Below is a small trained network, with its code and all its weights. Each question gives an input and a class and asks what happens when units are switched off, that is, made to give their printed mean instead of their output.

import numpy as np


def w(rows, s, z=0):
    codes = np.array(rows[::2]) - 128.0
    scale = np.full(codes.shape[1], s)
    scale[-1] = z or s
    return codes * scale


def f(y):
    return y / 2 * (1 + np.tanh(0.7978845608 * (y + 0.044715 * y**3)))


def log_softmax(a):
    a = a - a.max(-1, keepdims=True)
    return a - np.log(np.exp(a).sum(-1, keepdims=True))


def net(x, mask):
    res = np.array(x, float).reshape(1, 4) / 4 @ E
    y = f(res @ A[0][:, :-1].T + A[0][:, -1])
    res = res + np.where(mask, y, B[0][:, -1]) @ B[0][:, :-1]
    return log_softmax(res[-1] @ U[:, :-1].T + U[:, -1])


A, B = {}, {}
E = w([
[52,93,6,90],'x0',
[211,236,114,151],'x1',
[2,171,152,47],'x2',
[157,95,145,25],'x3',
],0.0083)
A[0] = w([
[168,78,120,173,2],'neuron 1',
[150,154,187,161,77],'neuron 2',
[208,142,157,111,103],'neuron 3',
[141,132,138,126,69],'neuron 4',
[114,110,253,134,69],'neuron 5',
[35,77,153,150,160],'neuron 6',
[173,62,152,188,144],'neuron 7',
[109,121,95,173,54],'neuron 8',
[91,142,119,145,173],'neuron 9',
[150,125,154,109,143],'neuron 10',
[136,85,61,39,171],'neuron 11',
[150,121,135,136,67],'neuron 12',
[135,82,89,190,90],'neuron 13',
],0.025,0.0052)
B[0] = w([
[113,57,189,141,185],'neuron 1',
[108,80,101,78,199],'neuron 2',
[146,141,52,160,216],'neuron 3',
[88,130,136,163,130],'neuron 4',
[142,253,94,139,223],'neuron 5',
[76,88,150,38,253],'neuron 6',
[143,55,72,162,230],'neuron 7',
[113,183,138,161,157],'neuron 8',
[176,131,135,61,170],'neuron 9',
[139,153,146,155,157],'neuron 10',
[79,133,103,38,245],'neuron 11',
[80,126,137,189,142],'neuron 12',
[206,152,197,107,191],'neuron 13',
],0.035,0.015)
U = w([
[117,165,45,107,157],'0',
[112,181,137,49,83],'1',
[147,55,113,165,124],'2',
[2,101,175,179,4],'3',
[63,96,113,3,204],'4',
],0.009,0.0038)

Each question gives the input, the list of numbers given to net, and the class t.
The units are the neurons (one row each of A and B). Each row of codes is followed by its name. A weight is (code - 128) times the scale printed after its matrix; where a second scale follows, it is the last column's (A, B and U).
mask holds one flag per neuron, in row order. A switched-off neuron (its flag False) gives its mean, the last column of its row in B, instead of its output. The means were averaged over made-up inputs and are rounded, as every weight is.
A unit's drop is (log p(t) with every unit on - log p(t) with that unit switched off) / (log p(t) with every unit on - log p(t) with every unit switched off).
The circuit of an input: a set's keep is (log p(t) with only the set's units on - log p(t) with every unit switched off) / (log p(t) with every unit on - log p(t) with every unit switched off). Starting from the 12 units with the biggest drops (on a tie, the unit counted first), units are removed one at a time, each time the one whose removal leaves the highest keep (on an exact tie, the one counted first), for as long as the keep stays at least 0.8.
circuit, biggest first: the units of the circuit, biggest drop first
unit that matters most: the unit with the biggest drop
top k neurons: the k neurons with the biggest drops, biggest first
drop of u: that unit's drop, to one decimal
input [0,-6,-5,-1], class 2: circuit, biggest first -> [neuron 7; neuron 11]
input [-6,1,-2,-1], class 0: unit that matters most -> neuron 5
input [-5,0,7,-5], class 1: top 3 neurons -> [neuron 5; neuron 11; neuron 7]
input [-6,7,-2,-5], class 0: top 2 neurons -> [neuron 3; neuron 13]
input [-1,6,-1,-4], class 0: top 3 neurons -> [neuron 6; neuron 1; neuron 11]
input [-3,-1,8,5], class 1: top 2 neurons -> [neuron 5; neuron 2]
input [0,-2,-2,1], class 2: top 2 neurons -> [neuron 6; neuron 11]
input [-1,7,-3,5], class 0: drop of neuron 3 -> 0.3
input [-4,-4,-4,3], class 2: drop of neuron 11 -> 0.2
input [-5,-4,6,1], class 1: drop of neuron 5 -> 1.0
input [4,5,-3,-4], class 1: drop of neuron 13 -> 0.2
